Below is a small trained network, with its code and all its weights. Each question gives an input and a class and asks what happens when units are switched off, that is, made to give their printed mean instead of their output.

import numpy as np


def w(rows, s, z=0):
    codes = np.array(rows[::2]) - 128.0
    scale = np.full(codes.shape[1], s)
    scale[-1] = z or s
    return codes * scale


def norm(h):
    return h / np.sqrt((h * h).mean(-1, keepdims=True) + 1e-5)


def f(y):
    return y / 2 * (1 + np.tanh(0.7978845608 * (y + 0.044715 * y**3)))


def log_softmax(a):
    a = a - a.max(-1, keepdims=True)
    return a - np.log(np.exp(a).sum(-1, keepdims=True))


def net(x, mask):
    res = np.array(x, float).reshape(1, 7) / 4 @ E
    u = 0
    for l in range(2):
        y = f(norm(res) @ A[l][:, :-1].T + A[l][:, -1])
        res = res + np.where(mask[u : u + 7], y, B[l][:, -1]) @ B[l][:, :-1]
        u += 7
    return log_softmax(norm(res)[-1] @ U[:, :-1].T + U[:, -1])


A, B = {}, {}
E = w([
[44,43,124,118,133,179],'x0',
[137,189,162,113,124,254],'x1',
[60,173,167,189,120,111],'x2',
[101,188,74,133,130,157],'x3',
[82,102,73,167,229,151],'x4',
[187,124,142,187,106,116],'x5',
[155,142,170,23,216,103],'x6',
],0.0081)
A[0] = w([
[149,137,127,208,134,135,119],'L0N1',
[143,253,128,142,99,140,98],'L0N2',
[124,82,58,117,115,185,45],'L0N3',
[127,153,163,112,65,177,120],'L0N4',
[143,136,115,149,137,159,3],'L0N5',
[145,84,105,95,181,146,216],'L0N6',
[119,115,129,78,123,69,25],'L0N7',
],0.026,0.003)
B[0] = w([
[83,111,170,196,93,127,194],'L0N1',
[104,250,50,50,157,87,245],'L0N2',
[62,186,60,152,74,127,194],'L0N3',
[149,69,218,146,115,137,223],'L0N4',
[110,100,86,83,123,107,140],'L0N5',
[94,205,182,85,145,141,214],'L0N6',
[86,93,78,89,135,54,187],'L0N7',
],0.021,0.012)
A[1] = w([
[155,108,53,134,126,207,184],'L1N1',
[156,126,125,176,93,130,6],'L1N2',
[102,124,190,154,179,169,121],'L1N3',
[237,98,113,102,93,91,83],'L1N4',
[182,162,145,102,181,251,71],'L1N5',
[165,88,136,137,148,182,13],'L1N6',
[194,171,98,200,198,153,152],'L1N7',
],0.019,0.0022)
B[1] = w([
[42,102,121,167,77,107,118],'L1N1',
[179,183,122,152,56,140,163],'L1N2',
[96,90,110,52,111,190,252],'L1N3',
[255,123,65,53,57,118,179],'L1N4',
[226,125,147,171,203,177,188],'L1N5',
[101,75,180,121,115,88,124],'L1N6',
[50,92,163,59,86,122,116],'L1N7',
],0.02,0.003)
U = w([
[178,184,183,99,198,220,98],'0',
[190,91,72,194,161,168,2],'1',
[111,68,204,124,86,180,164],'2',
[223,26,105,70,100,66,93],'3',
[66,241,76,56,143,81,181],'4',
[206,131,169,198,65,84,66],'5',
[58,102,75,253,65,158,129],'6',
[68,33,103,146,205,59,96],'7',
],0.013,0.0081)

Each question gives the input, the list of numbers given to net, and the class t.
The units are the neurons (one row each of A and B). Each row of codes is followed by its name. A weight is (code - 128) times the scale printed after its matrix; where a second scale follows, it is the last column's (A, B and U).
mask holds one flag per neuron, layer by layer. A switched-off neuron (its flag False) gives its mean, the last column of its row in B, instead of its output. The means were averaged over made-up inputs and are rounded, as every weight is.
A unit's drop is (log p(t) with every unit on - log p(t) with that unit switched off) / (log p(t) with every unit on - log p(t) with every unit switched off).
The circuit of an input: a set's keep is (log p(t) with only the set's units on - log p(t) with every unit switched off) / (log p(t) with every unit on - log p(t) with every unit switched off). Starting from the 12 units with the biggest drops (on a tie, the unit counted first), units are removed one at a time, each time the one whose removal leaves the highest keep (on an exact tie, the one counted first), for as long as the keep stays at least 0.8.
units of the circuit, in order: the units of the circuit, biggest drop first
unit that matters most: the unit with the biggest drop
top k neurons: the k neurons with the biggest drops, biggest first
top k neurons in layer l: the k neurons of layer l with the biggest drops, biggest first
input [8,-3,1,-5,-5,1,-2], class 3: unit that matters most	L0N2
input [3,2,3,1,-6,-1,4], class 3: top 4 neurons	L0N4; L0N6; L0N3; L0N1
input [-6,6,-5,-5,0,-4,7], class 0: units of the circuit, in order	L1N5; L0N3
input [2,-6,6,-5,-3,2,0], class 7: units of the circuit, in order	L0N2; L0N7
input [-8,-5,-5,-1,-8,-6,-5], class 3: units of the circuit, in order	L0N6; L0N3
input [-1,-1,-5,7,2,-6,-7], class 6: units of the circuit, in order	L0N2; L0N6
input [3,8,-8,-4,4,7,-6], class 6: units of the circuit, in order	L0N3; L0N2
input [3,2,4,-7,8,0,-2], class 2: top 3 neurons	L0N2; L1N3; L0N7
input [4,-3,3,-7,-1,1,-6], class 6: top 2 neurons	L0N4; L0N6
input [-2,4,5,-7,6,-6,8], class 0: top 2 neurons	L0N2; L1N5
input [-6,6,-7,-8,-7,0,-2], class 3: units of the circuit, in order	L1N4; L0N6
input [7,5,-5,-1,-5,6,-2], class 2: top 2 neurons in layer 0	L0N4; L0N2
input [5,6,2,8,-7,-6,7], class 0: top 2 neurons in layer 0	L0N4; L0N7
input [8,1,5,8,-7,3,1], class 2: units of the circuit, in order	L0N4
input [-3,-2,-3,2,-8,6,-6], class 5: top 2 neurons	L0N4; L0N6
input [-5,-8,2,6,7,1,3], class 7: top 2 neurons	L0N2; L0N3
input [-2,0,-1,-3,-6,7,4], class 3: top 2 neurons	L0N6; L1N4
input [7,-6,0,-8,7,-3,-7], class 6: top 2 neurons	L0N2; L0N3
input [0,1,-1,2,4,-6,5], class 0: top 2 neurons	L0N2; L1N5
input [5,0,1,0,-3,-8,-5], class 6: unit that matters most	L0N3
input [0,-1,-7,-4,-5,6,-8], class 5: top 2 neurons	L0N6; L1N2
input [2,-7,8,-6,-8,-5,6], class 7: top 2 neurons	L0N7; L0N2
input [8,-4,7,4,-6,-5,-5], class 2: top 3 neurons in layer 0	L0N2; L0N7; L0N3
